Below are the code and all the weights of a small trained network. Each question names an input and a class and asks about switching units off, where a switched-off unit gives its printed mean instead of its output.

import numpy as np


def w(rows, s, z=0):
    codes = np.array(rows[::2]) - 128.0
    scale = np.full(codes.shape[1], s)
    scale[-1] = z or s
    return codes * scale


def norm(h):
    return h / np.sqrt((h * h).mean(-1, keepdims=True) + 1e-5)


def f(y):
    return np.maximum(y, 0)


def log_softmax(a):
    a = a - a.max(-1, keepdims=True)
    return a - np.log(np.exp(a).sum(-1, keepdims=True))


def net(x, mask):
    res = np.array(x, float).reshape(1, 2) / 4 @ E
    u = 0
    for l in range(2):
        y = f(norm(res) @ A[l][:, :-1].T + A[l][:, -1])
        res = res + np.where(mask[u : u + 6], y, B[l][:, -1]) @ B[l][:, :-1]
        u += 6
    return log_softmax(norm(res)[-1] @ U[:, :-1].T + U[:, -1])


A, B = {}, {}
E = w([
[145,134,255,184,137,63,86,201,109,150,86],'x0',
[153,3,139,150,135,126,55,112,188,60,105],'x1',
],0.0092)
A[0] = w([
[139,72,129,98,105,186,98,98,144,71,133,88],'0.n1',
[254,124,130,110,180,136,85,176,191,145,70,88],'0.n2',
[121,122,149,137,99,133,153,61,129,160,61,98],'0.n3',
[136,99,80,129,102,158,161,168,135,117,114,120],'0.n4',
[100,134,66,111,85,117,206,188,81,210,136,102],'0.n5',
[169,130,175,139,109,83,61,139,141,98,134,253],'0.n6',
],0.008,0.003)
B[0] = w([
[99,171,110,114,152,138,168,223,111,139,147,210],'0.n1',
[149,91,202,135,131,160,21,208,120,161,82,204],'0.n2',
[123,142,90,171,57,32,129,221,168,170,94,128],'0.n3',
[169,136,203,144,3,56,148,152,137,151,173,163],'0.n4',
[94,161,157,68,111,46,125,53,173,138,100,233],'0.n5',
[162,37,114,125,77,198,65,179,122,118,83,253],'0.n6',
],0.0082,0.008)
A[1] = w([
[196,36,127,181,155,132,46,205,157,135,97,55],'1.n1',
[156,72,70,162,114,108,192,247,141,46,160,251],'1.n2',
[116,138,170,106,138,89,105,130,91,218,1,194],'1.n3',
[79,156,87,190,141,84,177,56,205,132,143,150],'1.n4',
[178,23,194,235,150,190,56,187,144,104,114,124],'1.n5',
[132,117,72,169,108,36,77,168,141,158,19,154],'1.n6',
],0.0066,0.0013)
B[1] = w([
[131,95,177,114,190,1,209,108,24,151,99,233],'1.n1',
[140,156,132,214,167,182,94,99,132,136,100,188],'1.n2',
[172,53,55,110,76,192,103,142,143,99,202,199],'1.n3',
[68,167,182,110,219,85,110,108,79,86,88,164],'1.n4',
[18,74,236,148,223,28,164,121,42,59,109,249],'1.n5',
[198,140,115,164,181,201,77,139,139,103,151,179],'1.n6',
],0.0094,0.013)
U = w([
[116,32,212,164,210,80,130,149,53,98,116,159],'0',
[205,125,111,82,25,191,60,170,139,147,223,135],'1',
[155,76,103,108,74,123,159,111,182,217,33,3],'2',
[154,80,127,112,73,130,161,102,199,209,31,6],'3',
[105,174,70,209,155,232,133,120,197,113,165,160],'4',
[137,89,103,112,70,120,164,133,179,185,49,10],'5',
[68,202,142,4,128,69,186,43,123,143,160,181],'6',
[134,62,126,124,77,118,175,107,215,228,93,4],'7',
],0.013,0.007)

Each question gives the input, the list of numbers given to net, and the class t.
The units are the neurons (one row each of A and B). Each row of codes is followed by its name. A weight is (code - 128) times the scale printed after its matrix; where a second scale follows, it is the last column's (A, B and U).
mask holds one flag per neuron, layer by layer. A switched-off neuron (its flag False) gives its mean, the last column of its row in B, instead of its output. The means were averaged over made-up inputs and are rounded, as every weight is.
A unit's drop is (log p(t) with every unit on - log p(t) with that unit switched off) / (log p(t) with every unit on - log p(t) with every unit switched off).
The circuit of an input: a set's keep is (log p(t) with only the set's units on - log p(t) with every unit switched off) / (log p(t) with every unit on - log p(t) with every unit switched off). Starting from all 12 units, units are removed one at a time, each time the one whose removal leaves the highest keep (on an exact tie, the one counted first), for as long as the keep stays at least 0.8.
units of the circuit, in order: the units of the circuit, biggest drop first
unit that matters most: the unit with the biggest drop
top k neurons: the k neurons with the biggest drops, biggest first
top k neurons in layer l: the k neurons of layer l with the biggest drops, biggest first
drop of u: that unit's drop, to one decimal
input [4,-3], class 1: units of the circuit, in order	0.n2; 1.n5; 1.n1
input [-5,0], class 6: units of the circuit, in order	0.n6; 1.n5
input [-8,1], class 6: top 3 neurons	0.n6; 0.n2; 1.n6
input [-6,5], class 4: unit that matters most	0.n6
input [2,-3], class 1: top 3 neurons	1.n5; 1.n3; 1.n1
input [-7,1], class 4: units of the circuit, in order	1.n1; 1.n5
input [8,-8], class 1: top 2 neurons	1.n5; 1.n1
input [-7,2], class 4: units of the circuit, in order	1.n5; 1.n1
input [-7,7], class 4: top 4 neurons	0.n6; 0.n2; 1.n5; 0.n1
input [-1,1], class 4: top 3 neurons	0.n6; 1.n5; 1.n1
input [-4,4], class 4: top 3 neurons	0.n6; 0.n2; 0.n1
input [2,-6], class 6: top 2 neurons	0.n6; 0.n2
input [-5,2], class 4: top 3 neurons	1.n5; 1.n1; 0.n5
input [3,-5], class 1: top 2 neurons in layer 1	1.n5; 1.n3
input [-3,1], class 4: top neuron in layer 0	0.n5
input [3,-4], class 1: drop of 1.n5	0.6
input [2,-2], class 1: drop of 1.n5	0.1
input [-6,3], class 4: drop of 1.n5	0.3
input [-8,7], class 4: drop of 1.n1	0.1
